Below is a small trained network, with its code and all its weights. Each question gives an input and a class and asks what happens when units are switched off, that is, made to give their printed mean instead of their output.

import numpy as np


def w(rows, s, z=0):
    codes = np.array(rows[::2]) - 128.0
    scale = np.full(codes.shape[1], s)
    scale[-1] = z or s
    return codes * scale


def f(y):
    return y / 2 * (1 + np.tanh(0.7978845608 * (y + 0.044715 * y**3)))


def log_softmax(a):
    a = a - a.max(-1, keepdims=True)
    return a - np.log(np.exp(a).sum(-1, keepdims=True))


def net(x, mask):
    res = np.array(x, float).reshape(1, 6) / 4 @ E
    y = f(res @ A[0][:, :-1].T + A[0][:, -1])
    res = res + np.where(mask, y, B[0][:, -1]) @ B[0][:, :-1]
    return log_softmax(res[-1] @ U[:, :-1].T + U[:, -1])


A, B = {}, {}
E = w([
[212,80,185,47,205,193,98,104],'x0',
[37,68,172,166,213,163,204,192],'x1',
[35,74,140,89,47,208,90,73],'x2',
[105,219,254,112,113,110,168,65],'x3',
[175,196,140,151,69,253,159,220],'x4',
[163,115,104,230,140,172,158,26],'x5',
],0.0085)
A[0] = w([
[151,159,91,120,161,75,163,159,71],'N1',
[175,178,125,117,84,121,97,105,75],'N2',
[66,146,110,136,74,65,136,189,76],'N3',
[160,73,43,137,131,133,73,158,110],'N4',
[185,89,159,74,197,156,85,90,82],'N5',
[178,146,109,130,169,102,147,152,119],'N6',
[182,33,42,138,140,129,122,135,128],'N7',
[100,155,209,126,99,122,144,113,119],'N8',
[48,82,126,91,47,194,100,73,114],'N9',
[60,83,159,168,206,163,173,168,118],'N10',
[64,124,193,142,196,144,173,156,30],'N11',
[181,144,123,96,72,96,97,110,87],'N12',
[135,173,198,111,134,129,140,88,99],'N13',
[88,133,91,185,90,62,148,120,81],'N14',
[86,167,86,175,94,117,150,149,59],'N15',
[158,184,160,149,176,79,133,150,106],'N16',
[112,160,138,41,153,110,70,206,39],'N17',
[195,84,171,48,191,183,125,133,114],'N18',
[100,79,102,128,176,37,119,16,22],'N19',
[182,187,129,152,75,245,159,188,33],'N20',
[118,135,159,26,100,75,120,207,48],'N21',
[185,143,116,127,161,104,164,157,91],'N22',
[157,140,147,160,138,132,168,78,84],'N23',
[32,99,125,73,75,183,116,99,92],'N24',
[162,154,110,109,86,122,77,119,59],'N25',
[183,169,88,97,94,108,73,63,81],'N26',
[119,75,65,132,106,139,113,153,3],'N27',
[147,158,126,158,167,72,169,172,61],'N28',
[180,119,108,234,147,189,147,28,66],'N29',
[132,188,221,109,107,80,182,44,47],'N30',
[169,139,108,162,158,103,155,123,95],'N31',
[98,93,133,91,161,55,96,102,16],'N32',
],0.011,0.0026)
B[0] = w([
[157,98,158,132,147,154,94,90,185],'N1',
[151,71,92,128,142,104,175,147,194],'N2',
[108,164,136,138,75,121,137,90,207],'N3',
[88,95,186,169,117,149,107,204,212],'N4',
[141,182,150,131,37,134,154,97,212],'N5',
[166,107,141,164,140,168,95,98,184],'N6',
[85,103,147,126,93,142,105,190,220],'N7',
[132,91,148,151,115,150,97,172,191],'N8',
[175,111,138,145,169,147,91,88,224],'N9',
[178,79,69,140,114,70,181,138,212],'N10',
[152,83,87,152,134,84,178,143,198],'N11',
[153,84,83,164,137,81,171,133,197],'N12',
[77,97,163,169,94,137,106,198,188],'N13',
[149,190,146,124,43,103,126,96,196],'N14',
[152,180,153,124,66,122,129,109,184],'N15',
[157,95,137,146,142,178,88,101,199],'N16',
[37,153,84,149,161,160,144,106,206],'N17',
[133,184,157,145,20,115,147,77,223],'N18',
[148,189,173,28,181,107,136,170,238],'N19',
[166,208,190,31,211,80,129,180,254],'N20',
[48,156,71,164,181,155,131,96,217],'N21',
[156,122,133,129,138,158,106,98,182],'N22',
[85,120,120,128,136,142,111,127,170],'N23',
[193,96,135,137,163,157,97,77,208],'N24',
[142,105,89,141,133,85,155,127,183],'N25',
[160,76,67,148,137,96,191,139,225],'N26',
[130,115,146,132,111,140,116,153,167],'N27',
[175,111,125,148,143,148,109,106,194],'N28',
[6,167,65,138,168,160,144,84,232],'N29',
[90,91,171,153,103,129,91,199,234],'N30',
[127,112,140,138,141,157,114,94,173],'N31',
[159,189,142,53,169,116,129,164,190],'N32',
],0.011,0.012)
U = w([
[166,171,149,53,203,91,121,172,99],'0',
[173,30,67,155,129,66,212,134,110],'1',
[147,171,139,146,10,116,120,67,111],'2',
[90,50,152,162,99,140,45,218,99],'3',
[204,69,126,155,181,167,24,44,96],'4',
[26,142,66,152,189,146,129,79,250],'5',
],0.014,0.002)

Each question gives the input, the list of numbers given to net, and the class t.
The units are the neurons (one row each of A and B). Each row of codes is followed by its name. A weight is (code - 128) times the scale printed after its matrix; where a second scale follows, it is the last column's (A, B and U).
mask holds one flag per neuron, in row order. A switched-off neuron (its flag False) gives its mean, the last column of its row in B, instead of its output. The means were averaged over made-up inputs and are rounded, as every weight is.
A unit's drop is (log p(t) with every unit on - log p(t) with that unit switched off) / (log p(t) with every unit on - log p(t) with every unit switched off).
The circuit of an input: a set's keep is (log p(t) with only the set's units on - log p(t) with every unit switched off) / (log p(t) with every unit on - log p(t) with every unit switched off). Starting from the 12 units with the biggest drops (on a tie, the unit counted first), units are removed one at a time, each time the one whose removal leaves the highest keep (on an exact tie, the one counted first), for as long as the keep stays at least 0.8.
circuit, biggest first: the units of the circuit, biggest drop first
top k neurons: the k neurons with the biggest drops, biggest first
drop of u: that unit's drop, to one decimal
input [1,7,3,-1,-6,-6], class 1: circuit, biggest first : [N10]
input [-8,8,6,8,-7,5], class 1: top 4 neurons : [N10 N11 N20 N18]
input [-6,5,-8,3,4,8], class 4: top 2 neurons : [N28 N16]
input [-8,-8,0,8,-8,4], class 0: top 3 neurons : [N19 N32 N18]
input [-6,-4,1,-6,-3,-8], class 5: top 2 neurons : [N21 N17]
input [-3,6,4,-4,-4,-6], class 1: top 3 neurons : [N10 N29 N11]
input [7,-7,-7,-8,-7,7], class 3: top 2 neurons : [N7 N4]
input [0,8,4,-2,7,3], class 1: top 3 neurons : [N10 N11 N19]
input [-5,5,-8,4,-7,-4], class 4: top 2 neurons : [N16 N20]
input [1,1,-7,8,3,-3], class 3: top 2 neurons : [N30 N13]
input [7,-6,-4,-5,1,-3], class 2: top 4 neurons : [N18 N5 N10 N11]
input [-7,0,0,0,6,-6], class 2: top 2 neurons : [N3 N19]
input [-5,-4,-4,-8,-7,-6], class 3: top 4 neurons : [N4 N20 N7 N27]
input [1,-6,-7,-7,1,-7], class 3: top 3 neurons : [N4 N7 N29]
input [-5,-4,4,0,-3,7], class 5: circuit, biggest first : [N29]
input [3,7,7,5,8,-7], class 0: drop of N20 : 4.1
input [-3,3,8,-2,-6,-3], class 4: drop of N9 : 0.5
input [-6,8,7,8,-1,2], class 1: drop of N10 : 1.2
